Below is a small trained network, with its code and all its weights. Each question gives an input and a class and asks what happens when units are switched off, that is, made to give their printed mean instead of their output.

import numpy as np


def w(rows, s, z=0):
    codes = np.array(rows[::2]) - 128.0
    scale = np.full(codes.shape[1], s)
    scale[-1] = z or s
    return codes * scale


def f(y):
    return y / 2 * (1 + np.tanh(0.7978845608 * (y + 0.044715 * y**3)))


def log_softmax(a):
    a = a - a.max(-1, keepdims=True)
    return a - np.log(np.exp(a).sum(-1, keepdims=True))


def net(x, mask):
    res = np.array(x, float).reshape(1, 4) / 4 @ E
    y = f(res @ A[0][:, :-1].T + A[0][:, -1])
    res = res + np.where(mask, y, B[0][:, -1]) @ B[0][:, :-1]
    return log_softmax(res[-1] @ U[:, :-1].T + U[:, -1])


A, B = {}, {}
E = w([
[165,78,13,61,128,142,193,101,122,176,198],'x0',
[104,208,147,74,131,164,150,29,249,178,70],'x1',
[42,183,144,35,182,79,125,186,66,150,127],'x2',
[143,46,180,137,204,22,206,136,161,129,44],'x3',
],0.013)
A[0] = w([
[140,66,161,107,156,47,193,95,136,147,84,44],'neuron 0',
[119,68,58,68,117,157,206,132,129,156,151,146],'neuron 1',
[177,78,88,194,62,144,98,95,181,127,104,80],'neuron 2',
[91,186,124,95,141,157,148,65,224,181,81,151],'neuron 3',
[55,135,124,91,142,109,121,177,87,151,135,130],'neuron 4',
[155,107,55,77,161,109,182,105,108,221,176,103],'neuron 5',
[102,145,109,110,165,132,118,174,135,155,126,80],'neuron 6',
[70,167,117,48,152,56,92,128,96,168,146,127],'neuron 7',
[103,186,111,110,149,181,105,58,145,118,129,81],'neuron 8',
[96,175,82,88,33,180,5,109,89,125,207,4],'neuron 9',
[124,76,91,189,131,115,91,191,54,86,163,181],'neuron 10',
[58,171,147,173,132,142,75,159,130,79,69,121],'neuron 11',
[136,111,92,130,143,119,133,173,90,106,142,131],'neuron 12',
[84,130,217,170,109,90,69,107,126,96,81,118],'neuron 13',
[203,94,99,196,97,152,127,105,170,79,130,86],'neuron 14',
],0.012,0.0037)
B[0] = w([
[157,177,70,86,232,84,97,169,211,28,190,208],'neuron 0',
[63,97,185,171,126,185,53,90,77,166,175,207],'neuron 1',
[150,202,124,115,139,166,170,120,105,206,90,208],'neuron 2',
[43,33,82,114,34,59,150,177,123,177,140,243],'neuron 3',
[178,183,87,107,119,155,180,112,100,197,103,180],'neuron 4',
[141,111,199,195,119,147,74,39,93,114,146,211],'neuron 5',
[173,118,146,97,141,159,169,132,114,151,100,149],'neuron 6',
[193,177,165,97,122,143,214,136,98,178,43,193],'neuron 7',
[108,122,127,74,143,67,105,146,145,90,119,190],'neuron 8',
[165,153,105,97,220,81,66,133,170,94,128,250],'neuron 9',
[5,81,82,107,55,76,119,194,165,145,86,232],'neuron 10',
[139,79,180,225,139,152,109,62,113,124,128,197],'neuron 11',
[93,72,110,146,145,113,164,179,111,133,141,175],'neuron 12',
[96,186,165,181,108,143,75,81,69,89,170,206],'neuron 13',
[196,167,139,114,136,154,213,132,118,173,69,208],'neuron 14',
],0.011,0.024)
U = w([
[68,90,76,107,5,89,132,179,144,141,125,223],'0',
[114,136,196,187,105,178,70,75,80,125,171,184],'1',
[187,189,125,95,112,164,227,130,100,171,76,87],'2',
[158,163,79,88,202,102,76,152,198,79,164,4],'3',
],0.016,0.002)

Each question gives the input, the list of numbers given to net, and the class t.
The units are the neurons (one row each of A and B). Each row of codes is followed by its name. A weight is (code - 128) times the scale printed after its matrix; where a second scale follows, it is the last column's (A, B and U).
mask holds one flag per neuron, in row order. A switched-off neuron (its flag False) gives its mean, the last column of its row in B, instead of its output. The means were averaged over made-up inputs and are rounded, as every weight is.
A unit's drop is (log p(t) with every unit on - log p(t) with that unit switched off) / (log p(t) with every unit on - log p(t) with every unit switched off).
The circuit of an input: a set's keep is (log p(t) with only the set's units on - log p(t) with every unit switched off) / (log p(t) with every unit on - log p(t) with every unit switched off). Starting from the 12 units with the biggest drops (on a tie, the unit counted first), units are removed one at a time, each time the one whose removal leaves the highest keep (on an exact tie, the one counted first), for as long as the keep stays at least 0.8.
units of the circuit, in order: the units of the circuit, biggest drop first
unit that matters most: the unit with the biggest drop
k most important neurons: the k neurons with the biggest drops, biggest first
drop when u is switched off: that unit's drop, to one decimal
input [-7,-7,-6,-8], class 3: units of the circuit, in order : (neuron 9)
input [8,0,8,-5], class 1: 2 most important neurons : (neuron 5; neuron 1)
input [-6,6,-2,3], class 0: 2 most important neurons : (neuron 3; neuron 5)
input [-7,8,4,1], class 0: 2 most important neurons : (neuron 3; neuron 5)
input [7,-3,8,1], class 2: 2 most important neurons : (neuron 7; neuron 4)
input [-4,3,-5,-2], class 2: 3 most important neurons : (neuron 1; neuron 10; neuron 5)
input [8,5,8,1], class 1: 4 most important neurons : (neuron 5; neuron 1; neuron 14; neuron 2)
input [-7,8,-7,-8], class 0: 2 most important neurons : (neuron 3; neuron 0)
input [-1,-4,5,1], class 2: 2 most important neurons : (neuron 3; neuron 7)
input [2,7,5,-8], class 3: 2 most important neurons : (neuron 9; neuron 10)
input [5,0,5,-1], class 1: 2 most important neurons : (neuron 5; neuron 1)
input [0,1,3,3], class 2: 2 most important neurons : (neuron 9; neuron 7)
input [6,4,8,-8], class 2: 4 most important neurons : (neuron 7; neuron 4; neuron 0; neuron 6)
input [-5,-4,-8,-6], class 2: unit that matters most : neuron 14
input [-6,7,3,-6], class 0: drop when neuron 3 is switched off : 8.4
input [0,-1,-3,-7], class 3: drop when neuron 9 is switched off : 0.3
input [5,0,-4,-4], class 1: drop when neuron 0 is switched off : 0.3
